Below are the code and all the weights of a small trained network. Each question names an input and a class and asks about switching units off, where a switched-off unit gives its printed mean instead of its output.

import numpy as np


def w(rows, s, z=0):
    codes = np.array(rows[::2]) - 128.0
    scale = np.full(codes.shape[1], s)
    scale[-1] = z or s
    return codes * scale


def norm(h):
    return h / np.sqrt((h * h).mean(-1, keepdims=True) + 1e-5)


def f(y):
    return np.maximum(y, 0)


def log_softmax(a):
    a = a - a.max(-1, keepdims=True)
    return a - np.log(np.exp(a).sum(-1, keepdims=True))


def net(x, mask):
    res = np.array(x, float).reshape(1, 4) / 4 @ E
    u = 0
    for l in range(3):
        y = f(norm(res) @ A[l][:, :-1].T + A[l][:, -1])
        res = res + np.where(mask[u : u + 9], y, B[l][:, -1]) @ B[l][:, :-1]
        u += 9
    return log_softmax(norm(res)[-1] @ U[:, :-1].T + U[:, -1])


A, B = {}, {}
E = w([
[76,100,172,188,121,98,236,25,208,105,107,50],'x0',
[193,35,29,38,81,108,157,157,117,126,2,121],'x1',
[200,126,193,82,125,60,58,225,186,66,187,105],'x2',
[79,81,226,242,42,45,190,234,129,138,6,166],'x3',
],0.0074)
A[0] = w([
[123,154,40,122,133,178,118,111,34,145,159,174,78],'L0N0',
[128,121,113,108,124,133,116,38,228,105,173,35,3],'L0N1',
[149,110,148,122,149,102,120,220,136,151,86,128,103],'L0N2',
[168,94,54,35,114,129,114,181,122,136,95,154,124],'L0N3',
[109,136,91,98,126,116,164,66,155,132,78,96,112],'L0N4',
[108,133,179,176,100,165,133,43,121,149,178,133,80],'L0N5',
[111,126,142,124,129,153,133,112,97,113,210,172,190],'L0N6',
[93,150,193,168,121,175,117,85,103,155,145,152,66],'L0N7',
[148,140,2,106,126,169,123,119,21,165,90,162,44],'L0N8',
],0.0096,0.0033)
B[0] = w([
[43,137,104,69,156,186,61,51,78,64,122,169,232],'L0N0',
[181,135,178,12,186,55,186,66,183,73,140,165,221],'L0N1',
[124,146,159,96,59,151,132,131,169,26,168,129,212],'L0N2',
[113,149,49,123,171,73,135,179,84,102,68,82,255],'L0N3',
[121,59,61,169,129,147,105,66,190,92,164,110,205],'L0N4',
[136,150,112,105,194,54,154,210,126,153,93,120,204],'L0N5',
[113,128,92,184,96,142,59,71,144,158,146,81,205],'L0N6',
[132,149,114,202,161,66,129,162,106,106,114,121,192],'L0N7',
[85,43,129,93,143,123,145,118,49,152,79,237,248],'L0N8',
],0.011,0.0082)
A[1] = w([
[184,116,110,103,92,155,118,157,155,161,69,113,62],'L1N0',
[158,49,91,145,104,133,155,162,145,138,101,133,251],'L1N1',
[185,176,91,89,133,139,94,104,106,157,143,81,95],'L1N2',
[114,135,185,191,139,96,159,176,125,135,171,174,110],'L1N3',
[125,140,252,145,32,137,116,127,166,120,135,141,125],'L1N4',
[186,136,135,133,77,109,120,198,104,117,107,147,142],'L1N5',
[140,94,135,68,144,155,87,100,70,215,171,194,193],'L1N6',
[171,125,184,62,178,143,210,97,166,179,154,89,76],'L1N7',
[149,163,160,130,180,132,139,190,134,154,141,134,125],'L1N8',
],0.013,0.0023)
B[1] = w([
[165,176,166,127,171,104,130,112,61,123,151,67,155],'L1N0',
[135,170,113,106,106,178,47,78,188,122,166,56,243],'L1N1',
[93,148,164,126,123,181,78,107,159,173,148,128,187],'L1N2',
[85,143,116,191,142,169,131,220,123,123,138,197,230],'L1N3',
[77,82,107,134,120,244,170,139,106,137,194,244,234],'L1N4',
[82,128,111,29,119,124,165,147,109,137,204,85,229],'L1N5',
[110,54,140,83,164,176,114,101,119,205,60,133,253],'L1N6',
[159,178,145,132,102,40,135,102,163,101,180,245,220],'L1N7',
[129,91,110,133,96,159,155,63,90,179,39,63,172],'L1N8',
],0.011,0.0067)
A[2] = w([
[159,152,130,206,125,107,137,165,76,160,90,147,5],'L2N0',
[114,169,186,248,178,86,166,166,123,176,120,90,24],'L2N1',
[167,148,174,152,113,97,231,37,205,66,128,124,55],'L2N2',
[121,115,172,140,147,187,84,26,212,213,168,63,84],'L2N3',
[160,122,175,134,195,83,85,79,185,99,61,71,239],'L2N4',
[180,79,97,217,72,163,168,67,199,186,148,55,70],'L2N5',
[143,73,146,101,163,153,150,98,150,140,189,120,228],'L2N6',
[131,85,161,147,131,126,146,102,57,183,41,178,78],'L2N7',
[205,126,66,99,115,51,141,243,102,76,113,21,143],'L2N8',
],0.011,0.0017)
B[2] = w([
[119,115,172,188,155,100,101,135,192,107,97,86,162],'L2N0',
[153,138,123,115,142,115,92,173,231,165,9,124,197],'L2N1',
[184,58,101,158,139,34,151,80,121,95,169,155,254],'L2N2',
[189,218,183,144,91,152,155,140,108,126,105,91,228],'L2N3',
[150,128,189,164,67,157,106,184,86,132,184,191,227],'L2N4',
[96,82,141,214,113,171,79,89,69,96,124,42,182],'L2N5',
[161,131,113,175,123,58,124,207,63,165,116,117,214],'L2N6',
[184,83,55,103,204,162,92,129,155,133,119,116,216],'L2N7',
[86,173,162,77,88,111,244,109,198,190,110,73,226],'L2N8',
],0.014,0.0077)
U = w([
[108,88,62,71,199,162,65,89,59,158,68,162,137],'0',
[112,143,134,215,178,98,94,179,188,157,43,147,121],'1',
[175,240,200,138,140,155,51,122,95,181,151,132,2],'2',
[143,104,137,218,64,131,110,80,105,99,129,56,67],'3',
[100,155,123,55,82,98,175,132,141,142,120,61,182],'4',
[198,123,143,139,139,8,147,90,148,109,177,187,200],'5',
[66,104,134,170,99,195,143,192,117,125,181,184,137],'6',
],0.013,0.0023)

Each question gives the input, the list of numbers given to net, and the class t.
The units are the neurons (one row each of A and B). Each row of codes is followed by its name. A weight is (code - 128) times the scale printed after its matrix; where a second scale follows, it is the last column's (A, B and U).
mask holds one flag per neuron, layer by layer. A switched-off neuron (its flag False) gives its mean, the last column of its row in B, instead of its output. The means were averaged over made-up inputs and are rounded, as every weight is.
A unit's drop is (log p(t) with every unit on - log p(t) with that unit switched off) / (log p(t) with every unit on - log p(t) with every unit switched off).
The circuit of an input: a set's keep is (log p(t) with only the set's units on - log p(t) with every unit switched off) / (log p(t) with every unit on - log p(t) with every unit switched off). Starting from the 12 units with the biggest drops (on a tie, the unit counted first), units are removed one at a time, each time the one whose removal leaves the highest keep (on an exact tie, the one counted first), for as long as the keep stays at least 0.8.
units of the circuit, in order: the units of the circuit, biggest drop first
unit that matters most: the unit with the biggest drop
top k neurons: the k neurons with the biggest drops, biggest first
k most important neurons of layer l: the k neurons of layer l with the biggest drops, biggest first
drop when u is switched off: that unit's drop, to one decimal
input [8,-7,8,5], class 1: units of the circuit, in order	[L1N3, L2N1]
input [5,-2,0,-7], class 5: units of the circuit, in order	[L0N1]
input [8,-7,5,3], class 1: 3 most important neurons of layer 1	[L1N3, L1N8, L1N5]
input [-1,-8,4,5], class 6: units of the circuit, in order	[L1N4, L0N3]
input [-8,-3,7,-7], class 2: top 2 neurons	[L2N3, L1N2]
input [2,-8,5,6], class 6: top 2 neurons	[L1N4, L0N3]
input [1,7,-3,3], class 4: top 4 neurons	[L0N3, L0N0, L2N8, L0N6]
input [0,3,3,-3], class 4: units of the circuit, in order	[L0N3, L2N8]
input [-2,-8,-6,-5], class 2: 2 most important neurons of layer 1	[L1N4, L1N2]
input [-3,-2,-4,7], class 6: top 2 neurons	[L0N3, L1N4]
input [-1,-8,-6,-4], class 2: 2 most important neurons of layer 0	[L0N6, L0N0]
input [1,-3,-8,1], class 1: 2 most important neurons of layer 0	[L0N7, L0N5]
input [2,-1,0,3], class 6: 4 most important neurons of layer 0	[L0N3, L0N0, L0N1, L0N4]
input [4,2,-3,-3], class 5: top neuron	[L0N1]
input [3,3,0,5], class 3: 2 most important neurons of layer 0	[L0N4, L0N7]
input [3,7,1,-4], class 5: 2 most important neurons of layer 0	[L0N1, L0N0]
input [-8,-8,0,2], class 1: top 3 neurons	[L0N7, L0N8, L1N1]
input [-7,-4,7,-6], class 2: top 2 neurons	[L2N3, L0N8]
input [5,-7,-1,0], class 1: top 2 neurons	[L0N7, L2N1]
input [0,0,5,1], class 6: unit that matters most	L1N4
input [5,-2,-5,0], class 5: top 3 neurons	[L0N1, L2N2, L0N4]
input [3,8,8,-4], class 4: top 2 neurons	[L0N3, L2N8]
input [2,-4,-6,-1], class 1: top 2 neurons	[L0N5, L0N7]
input [-3,-7,8,1], class 6: drop when L1N4 is switched off	0.1
